Here is a tiny trained network, its code and every weight. The questions are about switching its units off for an input and a class, where a switched-off unit gives its printed mean instead of its output.

import numpy as np


def w(rows, s, z=0):
    codes = np.array(rows[::2]) - 128.0
    scale = np.full(codes.shape[1], s)
    scale[-1] = z or s
    return codes * scale


def f(y):
    return y / 2 * (1 + np.tanh(0.7978845608 * (y + 0.044715 * y**3)))


def log_softmax(a):
    a = a - a.max(-1, keepdims=True)
    return a - np.log(np.exp(a).sum(-1, keepdims=True))


def net(x, mask):
    res = np.array(x, float).reshape(1, 4) / 4 @ E
    y = f(res @ A[0][:, :-1].T + A[0][:, -1])
    res = res + np.where(mask, y, B[0][:, -1]) @ B[0][:, :-1]
    return log_softmax(res[-1] @ U[:, :-1].T + U[:, -1])


A, B = {}, {}
E = w([
[86,29,184,83,197,254,203],'x0',
[27,156,50,79,76,144,58],'x1',
[97,128,216,99,57,46,147],'x2',
[182,33,120,191,119,151,31],'x3',
],0.0084)
A[0] = w([
[75,174,103,101,59,148,73,244],'n0',
[66,171,91,2,119,169,121,169],'n1',
[156,132,186,198,122,92,131,255],'n2',
[52,75,149,129,126,136,95,254],'n3',
[174,131,82,176,183,166,149,224],'n4',
[105,113,99,96,109,139,81,171],'n5',
[204,78,182,127,205,152,151,224],'n6',
[89,87,68,153,75,120,55,237],'n7',
[103,125,108,128,104,186,80,135],'n8',
[68,164,74,66,66,118,104,241],'n9',
[158,107,194,138,104,119,138,228],'n10',
[153,125,158,151,161,163,171,162],'n11',
[179,78,66,139,183,192,123,176],'n12',
[107,167,94,70,105,118,129,186],'n13',
[66,165,81,107,138,182,82,227],'n14',
[124,77,91,185,142,156,122,197],'n15',
[155,150,178,185,153,58,107,232],'n16',
[125,115,232,101,115,90,140,252],'n17',
[70,201,124,80,132,187,204,237],'n18',
[107,159,136,147,111,33,146,215],'n19',
[47,189,119,86,117,112,189,208],'n20',
[191,208,82,177,58,37,95,230],'n21',
[91,131,181,124,142,128,168,230],'n22',
],0.0094,0.0032)
B[0] = w([
[109,144,16,100,64,44,60,210],'n0',
[80,108,66,197,145,62,113,221],'n1',
[207,130,139,136,91,230,206,191],'n2',
[33,2,84,157,52,132,53,187],'n3',
[192,155,165,136,170,193,31,198],'n4',
[89,66,43,37,69,134,93,164],'n5',
[203,74,173,227,148,184,129,232],'n6',
[123,126,32,37,109,172,59,200],'n7',
[72,59,60,94,154,160,73,166],'n8',
[141,139,52,110,68,34,82,220],'n9',
[167,84,169,162,74,187,227,180],'n10',
[178,119,194,177,157,92,158,179],'n11',
[86,100,163,154,234,173,114,217],'n12',
[133,154,65,102,125,60,135,179],'n13',
[26,129,43,81,151,64,52,206],'n14',
[98,63,141,152,222,194,85,181],'n15',
[178,158,114,133,93,253,183,193],'n16',
[145,94,157,211,43,152,253,207],'n17',
[141,114,78,184,181,14,145,230],'n18',
[140,213,42,121,61,109,213,198],'n19',
[44,136,63,185,110,25,185,220],'n20',
[134,183,27,54,129,201,217,255],'n21',
[157,102,173,164,92,46,177,183],'n22',
],0.0058,0.011)
U = w([
[83,145,103,143,145,2,170,115],'0',
[52,63,111,88,193,209,75,120],'1',
[252,95,173,130,227,202,86,237],'2',
[169,223,93,29,56,209,208,131],'3',
[117,88,87,35,83,102,33,152],'4',
[172,33,202,150,87,171,168,208],'5',
[128,184,218,92,151,145,136,2],'6',
],0.0076,0.002)

Each question gives the input, the list of numbers given to net, and the class t.
The units are the neurons (one row each of A and B). Each row of codes is followed by its name. A weight is (code - 128) times the scale printed after its matrix; where a second scale follows, it is the last column's (A, B and U).
mask holds one flag per neuron, in row order. A switched-off neuron (its flag False) gives its mean, the last column of its row in B, instead of its output. The means were averaged over made-up inputs and are rounded, as every weight is.
A unit's drop is (log p(t) with every unit on - log p(t) with that unit switched off) / (log p(t) with every unit on - log p(t) with every unit switched off).
The circuit of an input: a set's keep is (log p(t) with only the set's units on - log p(t) with every unit switched off) / (log p(t) with every unit on - log p(t) with every unit switched off). Starting from the 12 units with the biggest drops (on a tie, the unit counted first), units are removed one at a time, each time the one whose removal leaves the highest keep (on an exact tie, the one counted first), for as long as the keep stays at least 0.8.
circuit, biggest first: the units of the circuit, biggest drop first
top k neurons: the k neurons with the biggest drops, biggest first
drop of u: that unit's drop, to one decimal
input [-6,2,-1,0], class 3: circuit, biggest first -> n21
input [-3,-5,3,5], class 3: circuit, biggest first -> n21; n16
input [-1,-7,6,-3], class 5: circuit, biggest first -> n17; n10
input [0,-2,5,-1], class 3: circuit, biggest first -> n1; n18
input [-3,-6,6,5], class 3: circuit, biggest first -> n21; n16
input [6,-7,-3,-6], class 2: circuit, biggest first -> n4; n6
input [-4,-1,-7,4], class 2: top 3 neurons -> n4; n3; n20
input [6,-3,2,-7], class 0: top 2 neurons -> n18; n20
input [-5,-5,-3,2], class 3: top 2 neurons -> n21; n16
input [8,0,5,-3], class 5: drop of n14 -> 0.5
input [-2,-7,1,-3], class 3: drop of n16 -> 0.2
